(in the rows, 128 means zero)
Each row has two labels, one from each of two sets.
[142 140  55 112  98 133  98 136 105 132 113 129 121 119 129 109 160 157
 115 148 102 140 159 105 149 129  72 108 157 122 142 116 125 116 122 109
 136 105 120 136 118 111 129 109 147 117 105 134 140 173]
(67), G
[150 138  74 115 108 127  99 132 106 126 111 130 117 125 129 112 143 145
 110 141  96 140 175 105 142 125 104 108 173 128 134 123 131 115 126 114
 122 102 114 132 125 105 127 123 142 126 107 132 131 160]
(67), G
[119 136  33 104 127 122 119 133 114 150 126 108 128 120 105 122 141 146
 137 125 111 145 151  89 129 129  80 137  63  91  99 188 143 133 169 103
 177 101 112 115 102 144 139 135 167 114 125 131 144 134]
(67), P
[146 149  49 106 122 125 111 130  82 127 121 128 111 133 128 103 142 154
 118 128 101 131 179  94 167 133  79 106 160 118 122 118 142 121 124 115
 127 102 102 132 115 114 130 123 160 119 113 143 143 150]
(60), G
[161 142  58 121  98 132  97 137 133 118 113 124 108 132 126 110 158 152
 115 153  89 149 162  97 172 118  71  97 177 126 122 103 156 103 119 118
 120 104 110 136 106 102 133 117 161 118 106 141 122 175]
(67), G
[132 127  51 131 159 138 151 127 116 128 157 125 101 166  89 115 141 129
 130 106 128 121 148 100 144 134  89 118 126 138 121 129 147 108 168 116
 143  98 116 144 106 137 144 139 155 142 134 131 172 102]
(60), V
[144 139 148  98 122 134 102 133  98 124 122 115 103 134 145  98 123 147
 125 139  93 137 191 103 167 119  85 123 148 107 127 113 136 112 123 112
 128 108 119 126 120 108 128 110 159 124 106 132 127 155]
(69), G
[134 133  69 122 117 125 150 133 137 108 113 143 116 120 130 124 102 102
 120 117 113 133 125  94 137 138 130 111 112 118 130 189 224 144 199 119
 143 108 120 134 102 156 137 137 176 115 113 127 142 111]
(67), Z
[100 124  66 124 133 127 128 123 100 137 128 136 141  99 133 126 116 146
 140 119 122 169 142 128 124 136 129 146  59 106 105 173 161 146 193 106
 177  89 111 164 130 156 143 128 146 116 113 127 141 130]
(67), P
[135 138  63 114 130 133 110 138  98 127 107 118  92 136 135  96 140 171
 115 139  98 125 212  89 154 118  62 122 168 118 114 103 130 108  97 120
 135  91 113 134 129 121 118 114 161 122 121 133 137 151]
(60), G
[134 118  56 149 154 126 153 114 108 130 147 114 113 159 100   7 138  96
 121 119 140 132 127 117 136 145 110 112 135 143 140 131 160 117 187 120
 139 125 115 169 102 124 131 127 135 131 133 128 174  97]
(60), V
[160 141  49 119 110 147 114 129 103 121 107 127 105 133 146 110 124 146
 117 134 110 135 187  91 150 126  98 117 179 129 127 113 157 118 124 113
 110 100 118 159 120 114 130 121 159 130 117 135 134 149]
(69), G
[154 124  95 162 155 140 148 129 140 117 149 127  95 162  93 116 138 114
 115 117 136 112 132 115 121 138 113  97 158 142 141 112 150 115 142 122
 106 124 123 129  99 120 127 156 144 143 147 120 147 103]
(60), V
[124 131  48 148 169 140 149 129  96 138 134 131  97 163 111 102 136 134
 122 114 128 116 173 108 151 143  90  99 155 130 145 105 155  92 158 105
 130 115  93 177 109 130 131 125 145 139 136 123 180 117]
(60), V
[136 134  41 111 111 129 102 128 123 120 142 126 118 113 138 101 177 171
 131 170  79 162 171 130 166 133  31 108 138 100 112  97 142 101 124  92
 141  93 100 144 127 116 142 113 138 131 118 124 163 176]
(67), G
[107 135  28  89 124 121 142 128  75 140 121 121 126 109 132 124 141 162
 124 126 103 144 170  98 133 134 104 148  74  81 113 173 157 150 179  91
 183  92 111 154 112 153 139 114 163 117 106 133 148 147]
(67), P
[151 141  29 147 133 128 149 129 112 121 139 131 105 172  90 100 121 110
 122 118 129 130 143  85 150 138 104 101 145 131 136 161 181 114 180 116
 135 106 120 138  94 135 137 136 159 151 131 126 164  94]
(69), V
[105 134  49 107 144 128 134 119  90 129 133 122 140 137 118 127 130 148
 128 131 123 130 149 115 122 133 107 140  67 103 108 173 124 135 168 111
 178 103 116 132 118 139 136 125 149 114 116 130 141 130]
(69), P
[157 130  73 152 133 121 124 126 153 119 154 143 106 160 106 109 135  96
 119 134 112 133 106 116 152 153 105 103 164 146 146 146 173 106 190 118
 110 122 116 124  95 111 136 140 142 127 120 126 153 106]
(69), V
[137 137  48 101 120 133 119 137 112 122 107 135 105 114 138  97 130 139
 116 139  83 152 171  91 164 130  92 109 191 122 121 116 183 114 142 111
 119 103 117 144 139  99 127 118 156 117 115 121 152 159]
(67), G
[131 137  57 110 116 130 119 132 116 154 112 124 100 144 125 106 149 167
 112 142 104 145 185  86 158 126  66 110 174 118 124 123 156 116 126 106
 136  88 105 132 115 129 127 118 164 124 117 130 147 161]
(60), G
[ 80 113 126 105 119 143  99 134 101 124  90 131 124 114 146 119 132 177
 122 133 123 139 196 120 130 123 107 109 174 126 118  91 123 138  90 119
 133 116 114 184 139 151 127 111 135 124 127 120 143 175]
(65), G
[135 133  47 142 145 131 164 124 118 119 164 142 112 129 114 117 144 107
 126 117 113 155 113 132 156 155  82  96 132 128 147 124 185 115 225  98
 135 103 113 165 100 131 146 129 141 136 117 120 189 122]
(67), V
[126 134  95 126 121 120 111 133 109 127 118 124 122 130 130 118 148 152
 125 154 121 133 161 112 150 127  95 118 151 117 122 123 143 120 116 118
 123 116 119 136 119 121 126 124 145 120 120 128 134 143]
(60), G
[144 125  86 145 164 142 150 122 124 119 151 118  99 173  89 100 141 121
 122 118 132 109 155 111 144 145  96  99 155 133 136 112 149 120 151 124
 110 127 136 140  99 126 125 145 149 138 144 125 171  97]
(65), V
[163 154  16 122  97 125 102 134 102 127 135 149  78 119 134 103 170 143
 115 156  84 164 153 107 172 129  45  99 168 118 125 124 146 100 145 105
 128  92 102 115 107  94 141 107 149 122 100 132 148 178]
(67), G
[105 141  31 105 159 115 136 127  90 132 128 116 128 146  99 124 120 151
 128 107 132 135 176  75 133 131 101 149  64  91  92 193 164 132 169 103
 182  98 105 117 114 173 136 137 172 118 116 129 141 108]
(60), P
[141 135  90 117 116 123 103 128 126 122 122 125 122 123 130 105 161 159
 120 150 113 138 161 114 142 133  79 108 174 125 124 105 125 112 106 111
 125 114 121 135 124 115 125 110 134 131 108 123 143 158]
(60), G
[101 115  95  94 125 139 116 138 104 125  85 126 108  85 165 105 126 192
 123 133 109 140 222 121 159 123  91 115 180 124 131  52 145 113 105 110
 121 102 117 188 144 135 127 103 148 123 134 126 214 185]
(65), G
[120 135 106 123 119 139 109 131 107 134 105 116 124 149 110 108 120 158
 106 133 124 122 173  82 127 129 109 116 186 130 116 128 123 124  88 111
 135 125 126 130 115 128 119 131 149 135 129 134 121 143]
(60), G
[124 128 101 117 123 135 130 138 115 131 128 136 112 116 146 120 139 144
 141 130 115 140 169 115 155 130 111 137 132 132 130 121 141 124 121 125
 128 121 124 134 129 131 123 123 137 126 119 143 128 144]
(60), G
[160 126  43 142 128 116 142 128 126 103 157 135 103 142 111 104 148 126
 133 118 109 158 122 117 162 144  85 102 143 140 147 119 177 111 186 112
 120 104 136 152  90 119 143 129 123 129 120 121 174 106]
(67), V
[145 132  71 149 148 128 148 122 114 120 134 136 106 167 100 113 134 126
 111 121 131 113 138  99 133 148 108  97 165 143 142 131 150 118 149 117
 118  99 113 153 109 124 133 143 139 135 145 132 164 101]
(60), V
[100 111 114 134 175 124 159 120 123 124 138 128  88 147 112 112  71 135
 123  98 149 120 173 115 128 157 140 116 141 137 151  95 159 126 156 121
 125 123 121 191 113 163 136 133 143 137 155 119 170 102]
(65), V
[119 145  45 103 164 111 120 129  98 146 127 113 137 159  99 122 137 147
 108 120 134 100 144  77 112 131 103 153  73  96  86 209  89 132 141 106
 178 110 110  98 116 140 125 142 155 128 111 135 139 122]
(60), P
[146 138  78 111 118 127 106 131 101 128 136 123 111 110 144 109 157 155
 121 149 110 132 175 130 162 125  74 128 161 138 124  59 112  87 104 112
 118 115 124 126 115 102 130 101 127 134  96 124 150 167]
(67), G
[130 130  71 145 171 126 157 126 113 122 145 124 118 164 111 123 128 125
 137 116 137 119 140 105 138 136 116 124 133 135 133 127 150 116 174 113
 114 111 115 154 110 130 134 133 140 140 140 138 167  93]
(65), V
[144 147  30 107 107 120  94 135 102 132 116 121 114 121 132 104 156 158
 121 148  92 145 170  64 161 118  52 113 157 104 114 143 145 111 112 103
 144 109 111 109 115 114 135 115 169 116 111 143 130 167]
(69), G
[154 138   4 136 156 124 153 126  96 122 165 132  99 163  98  80 144 115
 131 127 115 132 137 113 157 175  80  99 125 124 139 139 181 101 205 101
 142  92 105 160 100 116 143 133 152 134 123 126 193 110]
(67), V
[118 119  60 135 181 145 162 145 113 108 150 130  89 155  95 107 147 145
 120 110 148 111 171 101 152 152  75  98 141 126 134  96 161 109 167 102
 124  96 122 193 107 135 134 138 148 152 153 131 193 102]
(65), V
[ 98 134  75  97 135 124 137 120 108 148 135 120 156 126 109 129 148 159
 129 126 127 134 135 113 112 136  98 152  75 106  93 177 108 134 157 123
 182 120 110 123 123 151 138 135 147 119 122 122 135 126]
(59), P
[137 137  44 115 111 136 125 141 108 127 107 130 138 107 137 101 141 165
 110 139  95 154 199  97 171 130  65  98 187 130 134  90 173 111 141 105
 116  88 105 189 118 120 130 107 158 118 101 136 160 179]
(67), G
[101 117 111 106 123 120 121 130 108 134 109 122 125 107 148 113 105 177
 124 161 118 126 185 125 132 126 117 119 160 123 118  80 114 133  93 114
 129 122 123 169 133 133 124 126 121 129 127 123 139 157]
(65), G
[159 147  19 147 152 126 149 124 103 117 145 117 102 168  97 111 124  99
 122 125 121 125 143  93 155 153  96  89 174 126 151 139 171 108 189 109
 118 102 107 143  94 108 130 133 152 134 112 134 180  99]
(69), V
[144 146  29 131 110 132 115 115  98 128 124 124 118 104 159 118 145 139
 125 149  82 161 153 130 164 134  86 107 154 128 138 112 168  99 159 108
 124  98 120 165 122 108 138 113 127 115  97 131 155 174]
(67), G
[158 144 101 118  95 121  98 135 115 128 113 128 134 127 137 123 150 106
 130 142 111 134 145 110 109 120 104 126 144 120 119 144 122 109 108 119
 132 124 124 104 118 103 122 121 133 118 116 133 113 171]
(69), G
[118 124  79 112 116 135 105 128 114 123 105 125  95 118 141 101 139 181
 113 134 124 149 177  96 153 130  90 105 178 115 133  94 146 113 101 114
 118 115 117 145 123 111 115 107 149 132 115 127 139 159]
(60), G
[ 98 119  91 121 122 133 155 127 152 102 110 139 114 101 144 133  92 147
 123 118 121 178 152 111 151 133 129 111 131 113 128 126 223 137 178 116
 128  87  99 162 115 162 133 137 170 125 130 128 152 122]
(65), Z
[139 136  79 112 116 127 101 134 106 125 122 123 112 129 119 107 150 157
 113 154 115 137 155 101 142 130  71  97 180 126 122  96 137 122 109 118
 125 118 117 138 119 123 128 116 141 119 113 133 146 160]
(67), G
[131 126  51 152 154 131 152 121 123 129 140 134 104 159  86 107 139 123
 117 125 135 125 124 107 131 150  91  97 154 117 146 133 160 117 173 106
 129 111 116 153 107 133 130 139 143 136 153 127 177 123]
(69), V
[123 139  61 134 133 130 160 137 144 113 128 139  82 137 103 115 109 111
 122 122 117 167 133  89 140 139 116 100 115 119 133 175 216 138 198 107
 142  98 104 137  96 163 142 135 179 121 136 125 155 101]
(69), Z
[136 143  43 118 112 131 100 138  96 126 111 126 114 114 159 102 139 152
 115 144  91 149 189 106 163 128  79 105 173 124 132 111 152 107 122 109
 122  83 114 155 118 116 120 110 150 105  99 132 145 168]
(67), G
[129 147  33 108 128 123 134 114 109 131 130 130 126 121 123 119 136 143
 123 129 102 156 154  88 143 131  89 137  81  92 104 187 164 140 179 104
 175  98 112 121 115 140 162 122 175 119  99 136 139 135]
(60), P
[117 128  49 138 157 125 164 126 118 114 145 138 106 164  93 107 143 128
 115 123 133 133 148 104 129 138  94 105 141 119 144 139 179 122 173 104
 130  89 109 180 105 136 133 138 153 135 139 111 182  95]
(67), V
[155 137  77 127 123 130 109 130  98 135  88 124 104 145 120 123 132 142
 113 125 114 116 163  81 130 127 109 105 190 133 149 123 141 125  99 131
 117 118 125 150 122 127 123 126 153 122 131 128 127 136]
(60), G
[133 127  69 148 141 132 147 124 124 127 146 143 111 151 125 115 134 115
 125 127 125 150 109 110 137 146 108 107 125 145 131 154 165 126 181 117
 146 117 112 138 105 133 151 139 145 130 130 120 165  98]
(69), V

Each row has two labels, one from each of two sets.
[149 142 116 126 132 151 136 191  82  60 107 112 123 148  99  92 124  98
 118 189 130 128 114 117 152 137 106 127 157 112  87 125 145 170  70  92
 137 128 141 149 142 133 104 158 181 122 121 143 110 113]
supe, M
[115 122 119  95 128 142 129 162  73  24 105 141 129 155  77  83 135  66
 147 147 119 130 116 108 154 110 136 125 145 132  75  93 142 129  75 141
 151 113 128 130 118 130  85 134 184 120  98 153 149  92]
supe, W
[145 130 100 114 132 133 129 176 130  60  94 129 121 137 145 115 130 133
 104 135 136 122 106 131 117 143 114  94 155 113 181 138 115 140 114 124
 139 131 152 138 110 129 113 158 126 123  73 120 112  99]
geges, W
[166 135 115 104 123 127 131 208 110  24 103 118 127 137 117 114 129  92
 113 146 139 125 108 127 149 110 109  94 151 126 131 114 136 148 108 116
 153 129 177 118 123 134 110 155 138 127 134 146 156 117]
supe, W
[131 143 123 116 135 120 120 158 123  24 113 122 160 149 136 126 127 109
 146 126 181 141 123 117 134 105 136 127 125 154 101 116 159 139  97 140
 133 112 160 142 133 136 116 137 159 126 142 159 133 129]
supe, S
[144 135 103 114 124 137 128 175 106  94 104 130 122 131 112 117 129 107
 116 159 139 133 107 126 135 124 117 103 149  97 132 119 135 174  96 140
 132 137 126 144 120 136 117 141 152 114 143 127 122 132]
supe, M
[124 133 114 118 136 124 123 157 115  94 151 130 143 126  97 129 142  97
 159  98 145 144 136 122 126 108 151 169 128 141 132 119 146 121 117 135
 135  83 139 153 138 123 104 109 161 130 134 140 137 148]
supe, S
[160 141 112 103 124 135 129 200 128  37 104 123 133 129 116 115 117 104
 119 153 144 144 107 131 147 108 109 103 141 120 148 120 133 163 113 130
 129 132 144 136 137 128 112 148 149 126 142 136 123 132]
supe, W
[ 98 127 136 155 125 121 123  68 130  24 147 150 158 149 109 135 109 126
 159 100 150 126 152 106 124 125 151 133 148 150  51 127 165 145  85 159
 128 110 108 144 129 128 133  99 146 127 154 153 132 123]
dogu, Y
[ 91 132 129 129 133 139 130  95 154  42 117 160 145 137 120 118 119 128
 163 124 130 136 126 126 102 129 143 113 135 115 109 133 128 151 104 140
 121  98  94 144 141 140 137 123 140 103  93 127  95 114]
geges, Y
[159 138 110 118 110 136 132 162 130  84  95 128 114 127 146 119 139 111
 109 153 144 141 101 133 108 132 110  78 146 109 212 135 117 140 142 138
 141 132 153 116 111 131 132 169 111 121  82 115 101 101]
Vunu, W
[147 188 131  96 127 153 129 184 126  80 111 124 115 127 129 108 133  88
 121 137 143 144 105 127 125 113 121 107 120 141 182 128 109 128 138 103
 145 111 147 137 124 130 118 159 140 122  94 122 118 112]
geges, W
[147 153 119 122 122 133 129 162  98  52 101 114 124 137 133 106 137 109
 111 145 134 133 120 137 127 134 103  96 144 129 153 134 128 133 114 113
 139 121 161 122 132 123 119 163 134 133  99 123 123 121]
supe, W
[154 144 120 101 121 141 126 201 140  59  84 128 115 128 138 117 133 111
 107 136 125 138  99 131 102 129 103  79 145 102 215 123 103 154 123 114
 135 122 150 136 120 133 118 161 135 124  76 111 102 109]
Vunu, W
[128 118 114 110 137 137 133 182 144 128 131 127 131 118 131 108 132 138
 129 159 125 133 127 135 117 140 138 140 137 118 148 145 114 171 112 116
 130 130 121 146 154 132 114 155 149 113  79 121  76 120]
Vunu, M
[150 124 109 116 128 133 136 183 116  35 115 122 137 129 133 110 130 111
 118 169 152 130 130 104 140 139 119 126 140 126 116 138 159 176  84 123
 126 145 143 146 140 129 127 163 156 119 119 146 106 120]
supe, M
[147 139 114 112 139 131 131 171 108  24  94 131 132 146 115 108 129 109
 120 138 140 125 105 115 137 122 111  97 141 124 113 118 138 140 105 123
 147 129 161 128 124 132 122 142 144 126 127 149 151 124]
supe, W
